Each row has two labels, one from each of two sets.
[31 -22 -44 106 -130 219 -212 160 20 79 -87 151 23 -316 -81 -315 -52 71 114 48 -304 123 -114 99 -65 170 -332 66 203 -111 -69 260] : GS & JZ
[-304 -46 -14 211 -49 45 43 20 -171 55 -217 28 116 -366 -44 -607 -86 165 118 -293 -253 311 102 84 16 -71 -259 26 -16 -257 -245 83] : GS & JZ
[112 51 75 -3 108 -247 -207 312 -43 154 -219 175 -165 161 -44 -146 45 81 50 223 -293 -81 -188 97 -197 252 -486 117 -183 -35 36 14] : SB & Hp
[40 45 -27 -130 92 -183 -116 -29 42 -46 4 173 24 222 37 -217 76 196 -202 -80 -91 -10 -220 -27 176 316 70 74 -71 24 33 88] : Jd & Pg
[25 50 -127 -16 137 -228 -299 77 179 38 -54 241 35 119 -42 -299 -147 112 -208 -121 -196 31 -99 -9 136 366 -115 124 13 -10 -19 108] : Jd & Pg
[-97 -48 -14 -36 139 -47 -206 -95 52 167 -7 82 176 -259 61 -310 -201 183 80 -194 -314 239 -78 68 177 383 183 108 97 -2 -37 200] : LC & Pg
[97 -61 -6 18 17 207 -393 399 125 -44 -98 61 -18 -97 -136 -299 -2 132 -30 -217 -70 40 -177 -39 47 207 75 28 -38 -67 -7 198] : Jd & JZ
[77 -112 87 -201 132 -451 -234 -84 110 54 -29 171 183 -35 145 -337 -43 384 -112 -71 -473 45 -142 188 292 282 90 2 99 -127 43 10] : Jd & Pg
[150 -56 18 95 -50 189 -309 157 -227 63 -71 102 54 49 48 -370 -37 -12 117 -64 -303 188 -46 -161 6 248 -131 78 100 -57 45 178] : LC & JZ
[-116 27 99 -9 65 88 -341 206 42 137 -185 145 29 -74 -15 -443 -151 -32 116 -58 -286 69 -83 112 2 579 -229 18 89 88 3 243] : LC & Hp
[-111 -104 3 15 67 92 -176 -100 -113 173 -188 170 -83 -29 17 -372 -108 130 80 -383 -336 99 -29 -230 264 313 44 101 -41 9 -211 221] : LC & Pg
[3 104 79 60 90 -240 -231 149 9 49 -189 75 -56 -101 -113 -327 -49 -75 -37 157 0 188 -157 278 110 171 -338 63 -91 -212 216 10] : SB & Hp
[-170 -72 -132 160 42 275 -467 183 -115 207 -258 -19 76 -267 -196 -595 -368 -82 194 -162 -325 295 -38 -100 68 99 -326 48 -8 -144 -12 298] : LC & JZ
[8 -59 -43 -72 -26 93 -220 127 173 122 -110 95 25 -177 -105 -706 -56 63 177 -100 -153 238 -54 16 26 80 -285 -33 -81 -132 21 178] : SB & JZ
[-78 -62 26 -75 80 -83 -162 177 -161 94 -165 90 -54 175 90 -208 -104 10 99 18 -287 8 18 -173 11 221 -279 147 104 83 -34 62] : LC & Hp
[-78 46 140 -93 49 -330 -227 -158 -136 -85 13 116 137 -3 47 -336 -73 134 -36 120 -40 -9 -187 262 54 187 174 -1 -134 -61 77 21] : Jd & Pg
[-166 -139 38 -115 137 -68 -246 -130 -388 -48 -3 488 192 -74 161 -444 -150 254 86 -218 -123 133 -116 69 349 590 96 -154 168 176 -109 302] : LC & Pg
[77 -17 139 -81 31 -76 -227 57 148 -20 37 62 -72 114 107 -142 -38 90 -145 -203 52 -159 -34 -54 72 330 145 17 24 -41 -89 46] : Jd & Pg
[88 -15 23 77 6 -78 -125 275 11 152 -164 96 -236 -204 -250 -335 9 49 -81 346 -206 62 -197 18 -84 151 -350 21 -121 4 118 -33] : SB & Hp
[-132 25 30 9 4 -243 -93 -180 -170 139 -190 285 3 -7 92 -157 -102 183 73 -57 -268 192 -88 -35 153 321 -32 -25 16 -73 -148 79] : GS & Pg
[-76 72 -27 -27 174 -90 -161 -55 -69 211 -37 183 75 48 65 -413 -181 169 -34 -94 -255 196 -304 -137 243 170 -223 83 122 -36 111 255] : LC & Pg
[139 -47 74 -56 70 118 -382 -80 -27 51 194 44 -83 19 -123 -479 197 131 -46 -361 2 -230 -63 5 7 307 345 -11 -112 -144 -83 166] : Jd & Pg
[-323 45 79 42 145 -588 -105 -302 -217 114 -34 114 128 178 161 -403 -158 187 6 -80 -245 178 -53 14 296 278 32 95 -1 -60 -111 95] : GS & Pg
[158 -104 52 -53 119 -179 -173 -131 84 42 -85 84 51 98 102 -370 -39 142 -208 -361 -143 -26 -43 -154 139 185 196 -43 29 11 -135 91] : Jd & Pg
[-126 58 21 -160 168 -174 -68 -115 -35 276 -22 116 20 181 11 -359 -130 109 -143 -241 -147 -69 -94 -138 180 450 67 150 51 25 -147 76] : GS & Pg
[-45 -131 -74 -19 10 148 -177 338 163 12 -70 83 -122 -394 -82 -463 104 120 -169 -151 -311 201 -21 -78 124 74 -387 -170 22 -98 -117 139] : SB & JZ
[-202 -13 -64 158 42 219 -148 -259 -244 109 -44 215 39 -81 -157 -407 -82 149 152 -329 -174 225 -12 -165 196 286 262 153 53 38 -176 282] : GS & Pg
[-89 -73 46 -81 2 -35 -285 -117 118 -11 54 120 10 -19 117 -315 -28 105 -118 -115 25 128 -87 4 236 246 287 -7 127 4 -33 -296] : SB & Pg
[-166 -82 14 -145 255 -187 -186 -127 178 63 97 233 102 59 -46 -154 84 217 -83 -158 40 165 -36 48 327 275 187 -43 -8 -27 -27 90] : SB & Pg
[-128 -107 54 -74 204 -158 -210 -113 -241 150 -105 158 -67 203 134 -298 -233 188 69 -208 -268 -21 -118 2 183 348 -26 103 10 -58 -163 86] : GS & Pg
[-125 -30 14 -56 28 101 -141 22 -19 60 -127 19 -158 -175 -122 -348 -10 79 99 -64 -170 89 -18 56 -25 -399 -137 63 -47 -173 -101 299] : GS & JZ
[309 -41 -151 201 90 -223 -219 -293 -232 163 -38 72 130 366 229 -398 -170 179 74 -238 -206 38 -131 -294 167 377 87 56 111 -45 -25 245] : LC & Pg
[30 -154 61 7 69 68 -332 279 -62 10 -199 241 262 189 -48 -425 48 126 -26 -133 -252 12 -109 -1 -18 259 -176 -16 -81 -114 -44 185] : Jd & Hp

Each row has two labels, one from each of two sets.
[238 50 195 119 80 -43 -342 -96 -17 -60 -155 83 -130 -78 -162 71 -32 -74 227 29 104 4 51 -145 19 23 1 -41 62 -175 -120 74] : RM & BG
[164 -188 63 28 52 -131 -116 -40 -155 -41 64 147 165 -118 -72 66 221 98 17 74 39 -36 -148 -78 -129 -110 77 -105 -24 -58 -80 114] : Hr & FJ
[41 -101 95 38 61 91 117 -36 -31 -4 117 81 20 -55 123 84 152 128 11 40 -74 85 -129 -36 8 -67 15 -67 10 -8 -45 134] : Hr & FJ
[98 3 188 12 1 -208 -67 133 5 -104 -104 177 38 -112 -109 217 33 68 -94 -25 -54 -96 -370 -8 -17 -36 135 5 -46 12 -32 366] : Fg & FJ
[204 -150 170 -1 -87 -184 57 165 197 16 -133 145 -124 -45 -164 340 47 208 -65 167 -157 -52 -210 14 73 -50 228 41 -44 -33 18 105] : Fg & FJ
[261 -17 212 -109 5 95 26 79 85 129 -55 190 -167 -56 -87 271 151 -14 39 126 -221 60 -325 31 60 -21 97 40 49 -75 9 83] : Hr & FJ
[182 -188 142 89 75 -167 -21 -127 38 -18 -147 115 -119 -139 -134 440 78 143 -16 198 -127 -144 -70 -72 -26 -75 134 79 25 -49 -25 146] : Fg & FJ
[137 -156 141 81 -28 70 122 -65 110 49 -32 -56 129 -112 -30 146 -23 202 -102 138 -188 -81 -83 -15 185 -26 109 -71 -3 -225 90 -28] : Hr & FJ
[47 86 145 3 -47 -192 -17 217 105 86 -75 188 -95 58 -30 362 15 -10 -24 76 -157 126 -396 184 -84 13 145 267 39 -79 -8 -6] : RM & FJ
[213 63 207 17 13 19 -80 25 -9 69 36 211 -98 -32 5 275 33 118 -19 33 -105 26 -331 -3 -21 -66 93 108 -6 -61 -23 35] : Fg & FJ
[103 -295 77 47 117 -156 28 -151 8 19 -109 70 -100 -165 -74 156 53 165 -15 126 -40 -32 107 -28 -33 -121 46 -50 15 -41 19 106] : Hr & FJ
[204 -129 85 115 35 -68 -105 -112 -1 -89 -102 124 -94 -127 -84 213 -24 126 107 141 -67 14 -157 -50 14 -17 82 15 33 -91 -71 167] : Hr & FJ
[205 108 274 16 84 248 77 98 86 14 71 160 -247 96 74 223 157 205 -107 -48 -224 164 -434 -30 8 -31 67 141 -292 22 -69 88] : Hr & FJ
[159 -274 -9 86 63 117 -96 -181 -52 53 -45 -5 -249 -146 110 -72 138 -13 160 -7 -22 68 145 -66 -36 15 -153 -31 168 -671 -10 -6] : Hr & BG
[45 -184 -9 90 25 -18 -44 -181 -43 16 11 56 -204 -163 -50 -28 101 9 192 -3 8 168 174 -117 -80 -56 -85 24 121 -92 -25 35] : Hr & BG
[62 -32 189 138 -71 -41 78 116 110 121 -81 222 -130 66 -20 368 130 200 -147 1 -151 48 -351 7 -2 -21 246 147 29 15 -113 17] : Fg & FJ
[274 -239 33 122 10 17 -153 -163 60 101 -255 107 -129 -99 -145 115 112 -48 177 22 -29 -3 60 -89 13 -261 38 42 158 -147 -15 116] : RM & BG
[113 101 160 -20 1 -77 14 92 161 49 -104 209 -351 85 -1 264 97 57 -51 17 -119 131 -427 -6 -25 61 166 122 -34 -92 -127 132] : RM & FJ
[129 -42 81 32 33 -95 -52 98 -139 71 56 138 -14 -78 4 158 152 247 -142 -111 8 78 -236 -81 -10 -137 13 122 -58 40 -132 32] : Hr & FJ
[172 -60 196 14 58 -112 20 63 164 33 -138 141 -123 -74 -56 341 76 125 -19 114 -104 52 -274 -99 37 -14 166 -11 56 -60 46 91] : Fg & FJ
[30 178 -22 -18 -78 -51 82 191 314 -52 -143 115 -310 29 -92 117 116 69 -79 16 -205 56 -248 1 18 -8 154 13 -11 -36 -116 77] : RM & FJ
[92 -198 -195 32 -104 -134 2 96 -58 -29 -105 186 -120 -74 -98 118 113 56 -116 -6 -108 -40 -154 -85 -1 -85 75 78 -3 -27 -118 147] : Fg & FJ
[32 -109 39 71 67 25 -21 126 -18 12 80 -8 -12 -1 69 -2 127 -16 199 27 -71 127 -172 76 -38 -31 -8 35 -26 -66 -17 48] : Hr & FJ
[23 204 80 -7 -18 6 -41 135 73 -34 -38 116 -193 106 -46 142 -140 -117 191 141 -166 108 -326 73 1 69 132 86 -63 -98 -87 51] : RM & FJ
[90 -68 149 67 -27 -183 -29 174 57 3 -60 130 -25 -12 53 214 84 41 -53 53 -55 5 -285 -32 -14 -4 155 66 -65 -12 -75 71] : Fg & FJ
[125 -277 27 -41 13 -212 -97 -36 -3 -61 -93 98 6 -85 -83 244 51 119 132 17 -35 -61 -25 -109 -28 -45 71 -113 9 -37 -2 89] : Fg & FJ
[84 -224 7 38 -32 -195 -98 80 167 -63 -181 150 -1 -116 -143 232 38 87 -35 90 -19 -90 -90 -38 102 -2 114 8 2 -44 -28 150] : Fg & FJ
[61 -114 33 0 -20 -86 24 11 58 13 -118 78 12 -39 -25 98 131 40 16 39 -149 -1 -245 -4 37 -73 79 86 -58 -43 -28 65] : Hr & FJ
[216 -350 117 103 96 -194 -153 -289 -105 15 31 35 -69 -79 52 8 72 56 344 153 96 161 237 -71 -202 -104 -60 -71 129 -87 -64 -12] : Hr & BG
[-8 -320 -10 22 88 -367 65 159 12 13 -52 55 -5 96 5 110 61 214 10 131 18 55 -160 -27 -39 -24 120 50 -47 -67 11 23] : Hr & FJ
[94 -396 -2 152 26 -258 0 -203 -80 128 -151 10 -203 -156 -188 54 136 84 144 39 -73 58 284 -176 -125 -213 97 -33 126 -59 3 219] : Hr & BG
[66 -177 85 -12 28 -302 1 -3 116 -11 -35 61 -144 -46 -6 226 -7 82 -10 160 -5 58 -158 -25 25 51 175 -16 -46 -98 73 156] : Fg & FJ
[-69 -145 -96 -8 -13 -286 48 104 93 -127 -125 169 -208 46 41 100 56 54 -3 84 -26 -30 -226 -77 -27 -7 135 -17 -31 -171 -64 127] : RM & FJ
[196 -155 85 79 33 -89 -35 -166 32 2 -258 43 -202 -163 -146 104 -20 22 93 85 67 -24 4 -39 -85 -28 48 -4 135 -82 16 101] : Fg & BG
